Below is a small trained network, with its code and all its weights. Each question gives an input and a class and asks what happens when units are switched off, that is, made to give their printed mean instead of their output.

import numpy as np


def w(rows, s, z=0):
    codes = np.array(rows[::2]) - 128.0
    scale = np.full(codes.shape[1], s)
    scale[-1] = z or s
    return codes * scale


def f(y):
    return np.maximum(y, 0)


def log_softmax(a):
    a = a - a.max(-1, keepdims=True)
    return a - np.log(np.exp(a).sum(-1, keepdims=True))


def net(x, mask):
    res = np.array(x, float).reshape(1, 3) / 4 @ E
    y = f(res @ A[0][:, :-1].T + A[0][:, -1])
    res = res + np.where(mask, y, B[0][:, -1]) @ B[0][:, :-1]
    return log_softmax(res[-1] @ U[:, :-1].T + U[:, -1])


A, B = {}, {}
E = w([
[30,202,92,115,44,8,135,118,160,167],'x0',
[141,127,178,155,211,118,64,45,168,208],'x1',
[161,230,91,71,216,89,150,80,93,84],'x2',
],0.011)
A[0] = w([
[160,117,129,140,96,108,173,254,51,96,30],'N1',
[103,159,119,190,105,75,123,153,186,148,80],'N2',
[106,45,214,235,49,136,86,173,151,179,156],'N3',
[98,73,175,165,175,108,107,129,187,220,48],'N4',
[116,184,120,129,70,72,94,99,177,185,37],'N5',
[70,160,93,29,155,29,180,91,159,125,97],'N6',
[174,55,190,141,190,184,124,92,101,81,117],'N7',
[185,152,134,105,152,97,125,82,166,121,254],'N8',
[73,71,144,156,123,143,120,205,161,139,135],'N9',
[204,132,136,117,214,140,159,175,90,58,160],'N10',
[131,146,212,149,181,114,74,67,206,157,56],'N11',
[149,192,78,82,213,85,145,85,30,125,159],'N12',
[127,139,87,36,130,152,186,165,89,109,21],'N13',
[142,154,141,130,139,127,107,49,94,144,65],'N14',
[145,122,111,181,79,99,224,181,110,109,40],'N15',
],0.0095,0.0049)
B[0] = w([
[209,128,91,77,163,94,6,236,193,146,197],'N1',
[200,97,144,198,83,83,132,101,71,158,175],'N2',
[31,221,138,53,181,79,196,1,106,39,248],'N3',
[169,112,98,120,181,71,55,192,167,128,198],'N4',
[195,87,159,119,51,89,129,128,145,108,191],'N5',
[210,123,194,162,56,116,140,60,103,141,222],'N6',
[185,142,126,185,18,98,113,80,108,136,239],'N7',
[131,190,45,146,126,16,122,101,61,87,208],'N8',
[182,197,153,88,205,98,185,118,114,151,188],'N9',
[206,164,206,168,70,109,193,97,83,145,238],'N10',
[228,96,29,61,133,110,35,156,181,193,215],'N11',
[73,250,164,40,216,16,122,119,134,69,250],'N12',
[167,69,93,133,198,47,26,133,179,117,181],'N13',
[170,37,113,36,174,145,79,179,139,58,168],'N14',
[220,120,98,120,187,124,68,154,182,128,179],'N15',
],0.0077,0.014)
U = w([
[56,166,130,69,184,108,141,128,134,52,144],'0',
[153,71,23,115,171,102,7,254,212,142,34],'1',
[169,97,211,186,17,116,133,113,129,151,66],'2',
[92,161,90,135,122,110,146,140,130,112,231],'3',
[23,110,95,211,99,210,173,207,124,197,2],'4',
],0.0096,0.005)

Each question gives the input, the list of numbers given to net, and the class t.
The units are the neurons (one row each of A and B). Each row of codes is followed by its name. A weight is (code - 128) times the scale printed after its matrix; where a second scale follows, it is the last column's (A, B and U).
mask holds one flag per neuron, in row order. A switched-off neuron (its flag False) gives its mean, the last column of its row in B, instead of its output. The means were averaged over made-up inputs and are rounded, as every weight is.
A unit's drop is (log p(t) with every unit on - log p(t) with that unit switched off) / (log p(t) with every unit on - log p(t) with every unit switched off).
The circuit of an input: a set's keep is (log p(t) with only the set's units on - log p(t) with every unit switched off) / (log p(t) with every unit on - log p(t) with every unit switched off). Starting from the 12 units with the biggest drops (on a tie, the unit counted first), units are removed one at a time, each time the one whose removal leaves the highest keep (on an exact tie, the one counted first), for as long as the keep stays at least 0.8.
circuit, biggest first: the units of the circuit, biggest drop first
k most important neurons: the k neurons with the biggest drops, biggest first
drop when u is switched off: that unit's drop, to one decimal
input [4,-8,-6], class 1: 2 most important neurons	(N1; N15)
input [7,-4,-4], class 2: circuit, biggest first	(N2)
input [-8,-6,7], class 2: 2 most important neurons	(N10; N7)
input [3,-4,-2], class 1: 2 most important neurons	(N10; N12)
input [6,2,-6], class 0: 3 most important neurons	(N3; N7; N10)
input [-6,-7,4], class 1: 2 most important neurons	(N1; N13)
input [3,6,5], class 1: 2 most important neurons	(N3; N11)
input [-8,-5,-1], class 2: 2 most important neurons	(N10; N7)
input [0,8,-6], class 1: 3 most important neurons	(N11; N4; N12)
input [-2,6,-6], class 0: 2 most important neurons	(N3; N1)
input [-2,-4,-5], class 0: 2 most important neurons	(N3; N11)
input [2,5,3], class 1: 2 most important neurons	(N3; N11)
input [4,0,-5], class 0: 2 most important neurons	(N3; N7)
input [6,-7,-8], class 0: most important neuron	(N3)
input [2,7,-2], class 1: drop when N9 is switched off	0.0
input [-4,-1,-8], class 0: drop when N3 is switched off	0.7
input [-7,-1,-3], class 2: drop when N7 is switched off	0.1
input [-3,3,3], class 3: drop when N3 is switched off	1.4
